Here is a tiny trained network, its code and every weight. The questions are about switching its units off for an input and a class, where a switched-off unit gives its printed mean instead of its output.

import numpy as np


def w(rows, s, z=0):
    codes = np.array(rows[::2]) - 128.0
    scale = np.full(codes.shape[1], s)
    scale[-1] = z or s
    return codes * scale


def f(y):
    return np.maximum(y, 0)


def log_softmax(a):
    a = a - a.max(-1, keepdims=True)
    return a - np.log(np.exp(a).sum(-1, keepdims=True))


def net(x, mask):
    res = np.array(x, float).reshape(1, 7) / 4 @ E
    y = f(res @ A[0][:, :-1].T + A[0][:, -1])
    res = res + np.where(mask, y, B[0][:, -1]) @ B[0][:, :-1]
    return log_softmax(res[-1] @ U[:, :-1].T + U[:, -1])


A, B = {}, {}
E = w([
[248,178,181],'x0',
[109,150,163],'x1',
[128,115,126],'x2',
[121,124,127],'x3',
[130,2,209],'x4',
[125,132,129],'x5',
[61,184,246],'x6',
],0.0052)
A[0] = w([
[30,16,106,192],'n0',
[200,119,62,133],'n1',
[147,71,153,93],'n2',
[140,100,139,153],'n3',
[121,67,233,22],'n4',
[143,154,77,254],'n5',
[74,128,225,199],'n6',
[133,140,202,152],'n7',
[143,76,131,92],'n8',
[72,94,117,180],'n9',
[224,149,196,112],'n10',
[139,165,118,43],'n11',
[157,173,101,88],'n12',
[90,139,6,150],'n13',
[143,69,187,128],'n14',
[148,93,206,103],'n15',
[197,136,137,104],'n16',
[78,157,192,177],'n17',
],0.015,0.0035)
B[0] = w([
[193,211,201,254],'n0',
[196,135,140,201],'n1',
[38,198,98,170],'n2',
[103,227,116,158],'n3',
[102,163,132,204],'n4',
[179,254,137,201],'n5',
[222,129,65,229],'n6',
[156,164,35,192],'n7',
[48,169,23,160],'n8',
[196,174,212,187],'n9',
[165,121,222,210],'n10',
[45,156,151,141],'n11',
[39,193,166,162],'n12',
[178,137,197,222],'n13',
[87,224,136,195],'n14',
[124,177,144,191],'n15',
[105,137,199,170],'n16',
[240,107,119,202],'n17',
],0.0057,0.0084)
U = w([
[102,165,137,247],'0',
[70,193,139,143],'1',
[154,123,150,149],'2',
[128,135,150,209],'3',
[163,67,220,192],'4',
[144,85,254,52],'5',
[179,108,122,64],'6',
[28,92,113,3],'7',
],0.015,0.0041)

Each question gives the input, the list of numbers given to net, and the class t.
The units are the neurons (one row each of A and B). Each row of codes is followed by its name. A weight is (code - 128) times the scale printed after its matrix; where a second scale follows, it is the last column's (A, B and U).
mask holds one flag per neuron, in row order. A switched-off neuron (its flag False) gives its mean, the last column of its row in B, instead of its output. The means were averaged over made-up inputs and are rounded, as every weight is.
A unit's drop is (log p(t) with every unit on - log p(t) with that unit switched off) / (log p(t) with every unit on - log p(t) with every unit switched off).
The circuit of an input: a set's keep is (log p(t) with only the set's units on - log p(t) with every unit switched off) / (log p(t) with every unit on - log p(t) with every unit switched off). Starting from the 12 units with the biggest drops (on a tie, the unit counted first), units are removed one at a time, each time the one whose removal leaves the highest keep (on an exact tie, the one counted first), for as long as the keep stays at least 0.8.
circuit, biggest first: the units of the circuit, biggest drop first
unit that matters most: the unit with the biggest drop
top k neurons: the k neurons with the biggest drops, biggest first
drop when u is switched off: that unit's drop, to one decimal
input [-7,-4,1,-5,1,6,2], class 5: circuit, biggest first	n0; n9; n7
input [2,8,-8,-5,5,0,7], class 0: circuit, biggest first	n7
input [-8,-5,-5,-1,1,2,-4], class 5: circuit, biggest first	n13; n0; n9
input [-8,3,-4,5,2,-4,1], class 5: top 2 neurons	n0; n9
input [-7,-7,6,-6,7,-7,-6], class 1: circuit, biggest first	n8; n2
input [-3,4,-2,-2,6,-2,3], class 1: circuit, biggest first	n14; n4
input [7,0,2,5,1,4,8], class 6: circuit, biggest first	n7; n6
input [6,-4,-1,-2,-2,-1,8], class 6: circuit, biggest first	n7; n6; n17
input [-3,6,5,3,5,-4,8], class 6: top 3 neurons	n6; n17; n7
input [-8,7,1,8,-2,-2,7], class 4: circuit, biggest first	n17; n9; n14
input [-5,2,-5,5,-4,5,8], class 6: top 2 neurons	n17; n6
input [1,0,4,-2,6,-3,6], class 1: top 2 neurons	n14; n4
input [8,2,0,-6,1,-7,-4], class 5: top 3 neurons	n10; n16; n6
input [7,-6,2,5,-4,1,-7], class 5: unit that matters most	n16
input [8,1,0,1,-5,3,-8], class 5: top 2 neurons	n10; n16
input [2,1,-6,-5,6,6,1], class 0: drop when n13 is switched off	0.1
input [7,-4,5,-6,8,5,-5], class 1: drop when n8 is switched off	0.2
input [6,6,-6,-2,0,6,7], class 6: drop when n6 is switched off	0.4
